Below is a small trained network, with its code and all its weights. Each question gives an input and a class and asks what happens when units are switched off, that is, made to give their printed mean instead of their output.

import numpy as np


def w(rows, s, z=0):
    codes = np.array(rows[::2]) - 128.0
    scale = np.full(codes.shape[1], s)
    scale[-1] = z or s
    return codes * scale


def f(y):
    return np.maximum(y, 0)


def log_softmax(a):
    a = a - a.max(-1, keepdims=True)
    return a - np.log(np.exp(a).sum(-1, keepdims=True))


def net(x, mask):
    res = np.array(x, float).reshape(1, 7) / 4 @ E
    y = f(res @ A[0][:, :-1].T + A[0][:, -1])
    res = res + np.where(mask, y, B[0][:, -1]) @ B[0][:, :-1]
    return log_softmax(res[-1] @ U[:, :-1].T + U[:, -1])


A, B = {}, {}
E = w([
[132,163,233,136],'x0',
[146,104,158,159],'x1',
[2,160,66,47],'x2',
[235,99,223,80],'x3',
[184,4,107,188],'x4',
[210,126,53,140],'x5',
[142,148,124,19],'x6',
],0.0066)
A[0] = w([
[87,215,117,115,130],'N1',
[62,85,101,106,127],'N2',
[123,111,146,119,94],'N3',
[176,91,122,89,238],'N4',
[92,46,186,114,247],'N5',
[247,114,98,178,173],'N6',
[158,157,160,160,219],'N7',
[199,118,113,210,173],'N8',
[152,239,36,131,153],'N9',
[125,214,114,113,162],'N10',
[110,200,133,71,84],'N11',
[104,69,124,110,95],'N12',
[64,66,150,79,182],'N13',
[105,112,185,101,254],'N14',
[203,22,177,126,222],'N15',
[128,95,94,226,175],'N16',
[89,189,175,155,136],'N17',
],0.011,0.0039)
B[0] = w([
[158,116,113,94,179],'N1',
[91,111,135,133,168],'N2',
[164,119,120,143,134],'N3',
[96,212,218,161,192],'N4',
[159,188,141,176,191],'N5',
[140,140,118,176,235],'N6',
[125,185,89,142,183],'N7',
[181,123,140,219,219],'N8',
[163,97,163,98,189],'N9',
[160,151,126,79,171],'N10',
[144,122,102,103,173],'N11',
[149,109,159,144,144],'N12',
[115,144,150,201,171],'N13',
[187,254,130,131,187],'N14',
[105,172,141,162,248],'N15',
[175,138,69,147,207],'N16',
[79,186,127,124,169],'N17',
],0.0074,0.011)
U = w([
[34,33,212,166,103],'0',
[203,121,125,36,61],'1',
[188,26,49,118,135],'2',
[52,18,162,139,41],'3',
[124,206,223,169,230],'4',
[124,3,175,100,3],'5',
[126,112,140,166,59],'6',
],0.008,0.0027)

Each question gives the input, the list of numbers given to net, and the class t.
The units are the neurons (one row each of A and B). Each row of codes is followed by its name. A weight is (code - 128) times the scale printed after its matrix; where a second scale follows, it is the last column's (A, B and U).
mask holds one flag per neuron, in row order. A switched-off neuron (its flag False) gives its mean, the last column of its row in B, instead of its output. The means were averaged over made-up inputs and are rounded, as every weight is.
A unit's drop is (log p(t) with every unit on - log p(t) with that unit switched off) / (log p(t) with every unit on - log p(t) with every unit switched off).
The circuit of an input: a set's keep is (log p(t) with only the set's units on - log p(t) with every unit switched off) / (log p(t) with every unit on - log p(t) with every unit switched off). Starting from the 12 units with the biggest drops (on a tie, the unit counted first), units are removed one at a time, each time the one whose removal leaves the highest keep (on an exact tie, the one counted first), for as long as the keep stays at least 0.8.
units of the circuit, in order: the units of the circuit, biggest drop first
k most important neurons: the k neurons with the biggest drops, biggest first
drop when u is switched off: that unit's drop, to one decimal
input [-8,2,-1,-7,6,-3,-5], class 2: 2 most important neurons	N16, N4
input [2,-5,3,-4,3,6,6], class 1: units of the circuit, in order	N8, N9, N15
input [-5,-2,-6,-5,0,3,-8], class 2: units of the circuit, in order	N16, N4
input [-8,-1,2,-6,1,-5,-2], class 2: units of the circuit, in order	N4, N15
input [-3,5,-2,2,8,6,-5], class 4: units of the circuit, in order	N15
input [-8,6,0,3,7,-4,5], class 4: units of the circuit, in order	N4, N15
input [0,8,5,-7,3,1,-4], class 2: 3 most important neurons	N16, N4, N15
input [-4,-2,-6,-1,6,6,2], class 4: 2 most important neurons	N4, N15
input [-6,-6,3,5,5,5,6], class 4: drop when N5 is switched off	-0.1
input [-6,-2,7,6,-8,-3,7], class 1: drop when N1 is switched off	0.1
input [2,7,8,-8,4,-4,7], class 0: drop when N6 is switched off	0.1
input [-5,-1,7,1,-3,3,-7], class 1: drop when N1 is switched off	0.1
